Below are the code and all the weights of a small trained network. Each question names an input and a target symbol and asks about switching units off, where a switched-off unit gives its printed mean instead of its output.

import numpy as np


def w(rows, s, z=0):
    codes = np.array(rows[::2]) - 128.0
    scale = np.full(codes.shape[1], s)
    scale[-1] = z or s
    return codes * scale


def norm(h):
    return h / np.sqrt((h * h).mean(-1, keepdims=True) + 1e-5)


def f(y):
    return y / 2 * (1 + np.tanh(0.7978845608 * (y + 0.044715 * y**3)))


def softmax(a):
    e = np.exp(a - a.max(-1, keepdims=True))
    return e / e.sum(-1, keepdims=True)


def log_softmax(a):
    a = a - a.max(-1, keepdims=True)
    return a - np.log(np.exp(a).sum(-1, keepdims=True))


def net(x, mask):
    ids = ['αετφψω'.index(c) for c in x.split()]
    T = len(ids)
    res = E[ids] + P[:T]
    u = 0
    for l in range(2):
        q, k, v = (norm(res) @ M[l].T for M in (Q, K, V))
        z = softmax(np.where(np.tri(T) > 0, q @ k.T / 2**0.5, -1e9)) @ v
        res = res + np.where(mask[u], z, O[l][:, -1]) @ O[l][:, :-1]
        u += 1
        y = f(norm(res) @ A[l][:, :-1].T + A[l][:, -1])
        res = res + np.where(mask[u : u + 8], y, B[l][:, -1]) @ B[l][:, :-1]
        u += 8
    return log_softmax(norm(res)[-1] @ U[:, :-1].T + U[:, -1])


Q, K, V, O, A, B = {}, {}, {}, {}, {}, {}
E = w([
[177,179,114],'α',
[178,69,83],'ε',
[133,3,96],'τ',
[133,57,199],'φ',
[91,229,136],'ψ',
[186,92,133],'ω',
],0.0034)
P = w([
[133,108,205],'0',
[145,95,2],'1',
[103,86,217],'2',
[171,88,22],'3',
[84,89,215],'4',
[203,72,41],'5',
[80,104,222],'6',
[217,66,54],'7',
[54,109,231],'8',
[243,71,67],'9',
[49,110,232],'10',
[252,73,76],'11',
],0.0018)
Q[0] = w([
[213,43,68],'L0H0',
[39,253,195],'L0H0',
],0.0043)
K[0] = w([
[176,2,151],'L0H0',
[46,202,102],'L0H0',
],0.0078)
V[0] = w([
[119,215,167],'L0H0',
[249,7,103],'L0H0',
],0.0021)
O[0] = w([
[137,35,203,73],'L0H0',
[2,149,49,254],'L0H0',
],0.0024,0.0019)
A[0] = w([
[221,190,105,205],'L0N0',
[149,201,150,249],'L0N1',
[138,184,194,162],'L0N2',
[106,103,75,134],'L0N3',
[129,127,128,126],'L0N4',
[160,155,125,44],'L0N5',
[86,116,246,112],'L0N6',
[104,170,2,51],'L0N7',
],0.0053,0.0013)
B[0] = w([
[156,26,116,183],'L0N0',
[158,42,175,158],'L0N1',
[174,115,149,151],'L0N2',
[164,167,158,177],'L0N3',
[128,129,128,128],'L0N4',
[100,75,108,90],'L0N5',
[175,233,90,254],'L0N6',
[78,255,44,171],'L0N7',
],0.0036,0.0016)
Q[1] = w([
[81,149,253],'L1H0',
[43,117,46],'L1H0',
],0.0048)
K[1] = w([
[157,112,72],'L1H0',
[2,61,157],'L1H0',
],0.0074)
V[1] = w([
[65,147,250],'L1H0',
[1,128,173],'L1H0',
],0.0027)
O[1] = w([
[2,61,186,44],'L1H0',
[126,22,225,2],'L1H0',
],0.0024,0.00042)
A[1] = w([
[143,127,128,131],'L1N0',
[172,119,169,155],'L1N1',
[66,222,33,3],'L1N2',
[135,114,3,107],'L1N3',
[151,111,177,126],'L1N4',
[83,168,183,67],'L1N5',
[163,97,154,121],'L1N6',
[155,155,48,56],'L1N7',
],0.006,0.0034)
B[1] = w([
[117,127,118,137],'L1N0',
[70,152,97,182],'L1N1',
[2,64,188,133],'L1N2',
[88,200,90,250],'L1N3',
[61,160,126,152],'L1N4',
[80,78,72,108],'L1N5',
[88,137,134,151],'L1N6',
[92,52,132,140],'L1N7',
],0.0038,0.0025)
U = w([
[229,1,213,156],'α',
[9,169,37,172],'ε',
[167,30,101,225],'τ',
[62,141,247,127],'φ',
[155,131,236,2],'ψ',
[186,199,38,94],'ω',
],0.0078,0.0018)

Each question gives the input, a string of symbols that net reads in full, and the target symbol t.
The units are the heads (2 rows each of Q, K, V and O) and the neurons (one row each of A and B). Each row of codes is followed by its name. A weight is (code - 128) times the scale printed after its matrix; where a second scale follows, it is the last column's (O, A, B and U).
mask holds one flag per unit, layer by layer, with each layer's heads first. A switched-off unit (its flag False) gives its mean, the last column of its rows in O or B, instead of its output. The means were averaged over made-up inputs and are rounded, as every weight is.
A unit's drop is (log p(t) with every unit on - log p(t) with that unit switched off) / (log p(t) with every unit on - log p(t) with every unit switched off).
The circuit of an input: a set's keep is (log p(t) with only the set's units on - log p(t) with every unit switched off) / (log p(t) with every unit on - log p(t) with every unit switched off). Starting from the 12 units with the biggest drops (on a tie, the unit counted first), units are removed one at a time, each time the one whose removal leaves the highest keep (on an exact tie, the one counted first), for as long as the keep stays at least 0.8.
units of the circuit, in order: the units of the circuit, biggest drop first
top k neurons: the k neurons with the biggest drops, biggest first
top k neurons in layer l: the k neurons of layer l with the biggest drops, biggest first
drop when u is switched off: that unit's drop, to one decimal
input φ ψ φ φ ψ ω, target ε: top neuron in layer 1 => L1N3
input τ τ α, target α: units of the circuit, in order => L0N1, L0N0
input φ φ φ φ ψ ε, target ε: units of the circuit, in order => L0N7, L0H0, L1N2
input α ψ ω ω ψ φ ω ψ, target τ: units of the circuit, in order => L0H0, L0N0, L0N6
input ψ ω ω ε ε α, target ε: units of the circuit, in order => L0N7, L1N2
input α ψ ψ ε ω φ ψ ψ ε τ, target ε: units of the circuit, in order => L0H0, L1N3
input ω τ ψ, target ψ: top 2 neurons => L0N7, L1N3
input α ε φ ω ψ τ φ ψ φ ω ε, target φ: top 2 neurons in layer 1 => L1N2, L1N1
input τ ψ ε φ τ ω ψ φ, target ω: top 4 neurons in layer 0 => L0N1, L0N0, L0N3, L0N5
input φ φ φ φ, target α: top 2 neurons in layer 0 => L0N7, L0N0
input ψ ω ε ω α φ, target ε: top 2 neurons => L1N3, L0N1
input φ φ φ φ φ φ ψ α, target ε: top 2 neurons => L0N7, L1N3
input ε ψ ψ ψ φ α τ ω ω φ, target ω: top 3 neurons in layer 1 => L1N2, L1N7, L1N1
input φ ψ ε ψ α φ φ ψ, target α: top neuron => L0N1
input φ ε ω ψ ψ ω ω ψ, target τ: drop when L0N0 is switched off => 0.7
input φ ψ φ ε φ ε ψ φ ω, target ω: drop when L0N7 is switched off => 0.4
input φ φ ψ φ φ ω, target ε: drop when L0N1 is switched off => 0.1
